Here is a tiny trained network, its code and every weight. The questions are about switching its units off for an input and a target symbol, where a switched-off unit gives its printed mean instead of its output.

import numpy as np


def w(rows, s, z=0):
    codes = np.array(rows[::2]) - 128.0
    scale = np.full(codes.shape[1], s)
    scale[-1] = z or s
    return codes * scale


def f(y):
    return y / 2 * (1 + np.tanh(0.7978845608 * (y + 0.044715 * y**3)))


def softmax(a):
    e = np.exp(a - a.max(-1, keepdims=True))
    return e / e.sum(-1, keepdims=True)


def log_softmax(a):
    a = a - a.max(-1, keepdims=True)
    return a - np.log(np.exp(a).sum(-1, keepdims=True))


def net(x, mask):
    ids = ['ΓΛΞΣαβζηθμπτψω'.index(c) for c in x.split()]
    T = len(ids)
    res = E[ids] + P[:T]
    u = 0
    for l in range(3):
        r = res
        for j in range(2):
            rows = slice(2 * j, 2 * j + 2)
            q, k, v = (r @ M[l][rows].T for M in (Q, K, V))
            z = softmax(np.where(np.tri(T) > 0, q @ k.T / 2**0.5, -1e9)) @ v
            o = O[l][rows]
            res = res + np.where(mask[u + j], z, o[:, -1]) @ o[:, :-1]
        u += 2
        y = f(res @ A[l][:, :-1].T + A[l][:, -1])
        res = res + np.where(mask[u : u + 4], y, B[l][:, -1]) @ B[l][:, :-1]
        u += 4
    return log_softmax(res[-1] @ U[:, :-1].T + U[:, -1])


Q, K, V, O, A, B = {}, {}, {}, {}, {}, {}
E = w([
[70,125,31,104,33,73,75,250,91],'Γ',
[182,81,60,17,127,211,216,75,227],'Λ',
[58,88,81,196,2,176,160,174,201],'Ξ',
[202,155,175,234,99,56,143,71,228],'Σ',
[93,163,199,231,126,47,214,134,55],'α',
[83,206,162,113,11,56,55,108,106],'β',
[194,13,32,199,157,99,111,89,159],'ζ',
[178,208,31,192,139,188,104,171,146],'η',
[215,51,224,199,165,93,200,204,122],'θ',
[93,105,197,92,210,77,177,64,216],'μ',
[178,197,149,86,80,159,215,202,40],'π',
[46,139,220,239,224,229,29,134,198],'τ',
[57,73,181,36,130,35,49,99,104],'ψ',
[200,144,110,133,115,13,63,153,37],'ω',
],0.0062)
P = w([
[254,5,100,157,71,182,3,35,39],'0',
[37,191,86,152,168,51,202,115,85],'1',
[151,115,170,230,17,14,16,213,222],'2',
[59,200,85,131,190,78,211,166,103],'3',
[149,82,188,236,13,25,25,223,233],'4',
[62,207,92,130,206,82,216,193,115],'5',
[152,84,198,230,17,20,9,225,236],'6',
[72,203,90,134,215,99,217,210,108],'7',
[154,75,194,227,11,25,10,225,231],'8',
[65,196,88,134,207,86,218,205,102],'9',
[163,71,188,214,7,30,6,223,242],'10',
[74,195,96,129,205,92,220,210,115],'11',
[183,64,186,206,7,61,5,220,238],'12',
[81,180,92,112,201,105,202,201,91],'13',
],0.005)
Q[0] = w([
[54,220,34,63,199,115,244,93,17],'0.h1',
[209,27,228,221,26,148,2,185,232],'0.h1',
[76,169,7,21,244,117,248,52,17],'0.h2',
[52,228,110,133,253,226,183,9,123],'0.h2',
],0.0051)
K[0] = w([
[56,227,102,140,213,136,234,241,219],'0.h1',
[233,10,128,88,47,132,15,13,20],'0.h1',
[3,247,72,155,216,5,244,223,192],'0.h2',
[38,162,210,238,122,38,105,232,244],'0.h2',
],0.0053)
V[0] = w([
[112,137,17,232,98,124,180,201,49],'0.h1',
[55,235,129,112,228,167,222,243,214],'0.h1',
[90,202,96,3,77,106,173,210,11],'0.h2',
[193,55,48,27,190,245,78,10,42],'0.h2',
],0.0051)
O[0] = w([
[20,160,24,228,56,176,133,218,50,236],'0.h1',
[52,234,118,125,198,114,228,211,190,4],'0.h1',
[146,116,36,25,111,4,226,224,34,48],'0.h2',
[228,53,112,18,173,236,43,191,48,141],'0.h2',
],0.0046,0.0036)
A[0] = w([
[8,236,166,111,63,143,213,114,12,163],'0.n1',
[180,86,166,220,253,80,226,56,28,254],'0.n2',
[248,37,76,76,109,231,35,133,69,61],'0.n3',
[200,61,227,154,42,10,27,117,77,51],'0.n4',
],0.0049,0.0034)
B[0] = w([
[13,207,192,47,111,200,186,97,21,204],'0.n1',
[148,46,236,248,169,103,243,187,47,166],'0.n2',
[154,68,238,21,60,164,68,149,106,255],'0.n3',
[222,115,114,76,2,135,226,71,156,242],'0.n4',
],0.0046,0.0062)
Q[1] = w([
[94,73,198,71,100,73,156,197,143],'1.h1',
[133,191,72,156,197,155,150,47,46],'1.h1',
[59,104,253,79,237,78,146,50,38],'1.h2',
[105,134,233,73,28,192,37,141,179],'1.h2',
],0.0049)
K[1] = w([
[127,115,191,109,41,188,61,111,70],'1.h1',
[70,217,65,226,183,49,211,192,227],'1.h1',
[146,84,217,82,90,1,169,145,186],'1.h2',
[106,50,160,24,68,238,38,5,51],'1.h2',
],0.0054)
V[1] = w([
[171,135,121,67,13,116,123,222,30],'1.h1',
[112,194,110,92,214,7,210,186,77],'1.h1',
[111,161,115,203,238,250,95,254,55],'1.h2',
[179,143,190,12,225,93,163,131,110],'1.h2',
],0.0048)
O[1] = w([
[82,50,150,107,96,83,174,215,106,231],'1.h1',
[120,205,119,149,133,93,202,84,103,5],'1.h1',
[255,51,45,218,215,191,129,217,167,101],'1.h2',
[147,146,232,66,248,96,211,147,32,105],'1.h2',
],0.0051,0.012)
A[1] = w([
[49,158,233,88,129,50,145,31,137,205],'1.n1',
[194,247,79,218,230,169,148,55,43,251],'1.n2',
[81,123,2,99,55,248,252,98,131,146],'1.n3',
[136,80,166,92,185,205,234,103,119,231],'1.n4',
],0.0047,0.0021)
B[1] = w([
[12,104,184,158,113,72,119,56,183,199],'1.n1',
[124,211,77,222,110,51,165,50,92,254],'1.n2',
[136,111,101,39,82,240,255,76,246,235],'1.n3',
[168,20,243,115,209,222,234,81,186,158],'1.n4',
],0.0048,0.0042)
Q[2] = w([
[132,154,79,122,223,110,208,77,83],'2.h1',
[77,147,162,43,78,143,66,169,89],'2.h1',
[203,144,220,100,2,161,162,141,231],'2.h2',
[49,89,62,100,238,196,117,96,160],'2.h2',
],0.004)
K[2] = w([
[78,164,50,151,84,69,158,181,211],'2.h1',
[120,107,183,37,53,204,67,159,47],'2.h1',
[122,16,198,5,82,248,124,109,207],'2.h2',
[14,232,91,194,216,100,253,116,230],'2.h2',
],0.0048)
V[2] = w([
[235,129,155,174,11,72,113,175,37],'2.h1',
[253,92,239,122,197,193,148,157,50],'2.h1',
[126,22,41,28,126,221,18,228,98],'2.h2',
[126,174,71,181,98,29,107,244,36],'2.h2',
],0.005)
O[2] = w([
[2,46,77,137,66,118,40,152,98,209],'2.h1',
[75,65,32,155,198,250,204,69,46,174],'2.h1',
[228,192,210,123,85,161,98,228,100,252],'2.h2',
[68,73,77,208,124,36,36,230,34,82],'2.h2',
],0.0051,0.016)
A[2] = w([
[85,76,58,114,80,22,41,210,64,254],'2.n1',
[201,173,222,59,42,112,14,156,210,68],'2.n2',
[48,130,65,224,106,29,61,152,7,245],'2.n3',
[81,253,24,46,79,58,140,57,53,129],'2.n4',
],0.0049,0.0037)
B[2] = w([
[200,31,125,34,254,40,151,175,195,210],'2.n1',
[131,213,229,208,179,69,119,63,133,248],'2.n2',
[166,204,45,110,43,66,39,7,16,178],'2.n3',
[175,244,30,116,213,229,123,249,40,166],'2.n4',
],0.0053,0.018)
U = w([
[120,80,36,18,165,146,177,222,98,72],'Γ',
[205,115,84,16,158,120,177,53,249,231],'Λ',
[33,51,70,161,2,208,173,145,202,204],'Ξ',
[165,200,177,212,100,78,105,149,224,74],'Σ',
[74,138,197,150,98,94,205,56,46,94],'α',
[65,216,151,130,53,187,62,135,14,4],'β',
[203,8,27,236,52,70,134,26,180,235],'ζ',
[248,215,28,193,128,235,93,99,177,214],'η',
[175,68,129,226,248,154,138,238,132,223],'θ',
[37,112,191,91,204,32,156,105,212,162],'μ',
[159,192,164,23,152,155,229,182,91,2],'π',
[22,135,143,234,119,139,36,16,173,171],'τ',
[21,70,151,53,211,97,107,115,85,157],'ψ',
[195,163,109,82,147,39,115,115,64,54],'ω',
],0.0052,0.0045)

Each question gives the input, a string of symbols that net reads in full, and the target symbol t.
The units are the heads (2 rows each of Q, K, V and O) and the neurons (one row each of A and B). Each row of codes is followed by its name. A weight is (code - 128) times the scale printed after its matrix; where a second scale follows, it is the last column's (O, A, B and U).
mask holds one flag per unit, layer by layer, with each layer's heads first. A switched-off unit (its flag False) gives its mean, the last column of its rows in O or B, instead of its output. The means were averaged over made-up inputs and are rounded, as every weight is.
A unit's drop is (log p(t) with every unit on - log p(t) with that unit switched off) / (log p(t) with every unit on - log p(t) with every unit switched off).
The circuit of an input: a set's keep is (log p(t) with only the set's units on - log p(t) with every unit switched off) / (log p(t) with every unit on - log p(t) with every unit switched off). Starting from the 12 units with the biggest drops (on a tie, the unit counted first), units are removed one at a time, each time the one whose removal leaves the highest keep (on an exact tie, the one counted first), for as long as the keep stays at least 0.8.
circuit, biggest first: the units of the circuit, biggest drop first
most important unit: the unit with the biggest drop
top k neurons: the k neurons with the biggest drops, biggest first
which heads matter: for each layer, one digit per head in row order, 1 if its drop is at least 0.15 and else 0, layers parted by /
drop when u is switched off: that unit's drop, to one decimal
input η η η ω η ζ β η η α, target α: circuit, biggest first -> 0.n1; 0.n2; 0.h2; 2.n1
input ζ Σ η θ η η η μ η η Ξ, target β: top 2 neurons -> 0.n3; 2.n2
input Ξ Ξ τ η η π ω ζ η Ξ η Σ, target Σ: most important unit -> 2.h1
input Γ Σ η ζ θ η Ξ ω ζ τ Ξ ζ Σ α, target α: top 2 neurons -> 0.n1; 0.n2
input ζ Ξ Γ, target β: top 2 neurons -> 0.n3; 2.n2
input ω τ Λ Ξ, target Ξ: which heads matter -> 00 / 00 / 00
input Ξ ζ β τ η ζ Ξ η η, target Σ: which heads matter -> 00 / 01 / 01
input Λ ζ ζ Ξ ζ θ, target θ: top 3 neurons -> 0.n4; 0.n2; 0.n3
input ζ π ψ, target β: circuit, biggest first -> 2.h2; 0.h2; 0.n3; 2.n1
input β Σ η ψ η η Γ, target μ: which heads matter -> 10 / 01 / 00
input ω ω ω, target ψ: top 2 neurons -> 2.n1; 0.n3
input ω ψ Ξ, target ψ: which heads matter -> 11 / 11 / 10
input η Σ ω π η ζ Ξ Ξ ω ω, target ω: top 2 neurons -> 0.n4; 2.n3
input ω ζ π π ζ ω Λ ζ, target ζ: top 3 neurons -> 0.n3; 0.n4; 2.n3
input π θ ζ τ ω π ψ θ Γ α ζ π Σ Λ, target Λ: top neuron -> 1.n3
input τ η θ Λ ψ η η π Ξ Γ π, target η: which heads matter -> 01 / 10 / 11
input η η β β, target β: which heads matter -> 01 / 10 / 00
input Σ Ξ ζ, target τ: which heads matter -> 11 / 01 / 01
input Σ τ Σ Ξ μ π ζ η Ξ ζ, target ζ: top 3 neurons -> 0.n3; 0.n4; 1.n2
input Ξ θ ζ Γ Ξ η Ξ μ Ξ η θ Ξ, target Ξ: most important unit -> 1.n3
input π Γ β ζ ζ η μ η η β β π, target π: top 3 neurons -> 1.n3; 0.n1; 0.n3
input Ξ η Ξ β Σ η ζ ζ α Σ τ ψ Ξ β, target β: top 4 neurons -> 0.n1; 0.n3; 2.n4; 0.n4
input Γ β α τ β Γ θ Ξ π π Ξ ζ η, target ω: top 2 neurons -> 2.n1; 2.n3
input η η Ξ η β θ, target θ: top 2 neurons -> 0.n2; 0.n4
input ω π π, target ψ: top 2 neurons -> 2.n1; 0.n4
input η Λ Λ Ξ Ξ, target θ: which heads matter -> 01 / 10 / 11
input η β θ Γ Λ, target θ: most important unit -> 2.h2
input Ξ θ Ξ θ α θ Ξ Ξ η η, target η: drop when 1.h2 is switched off -> 0.2
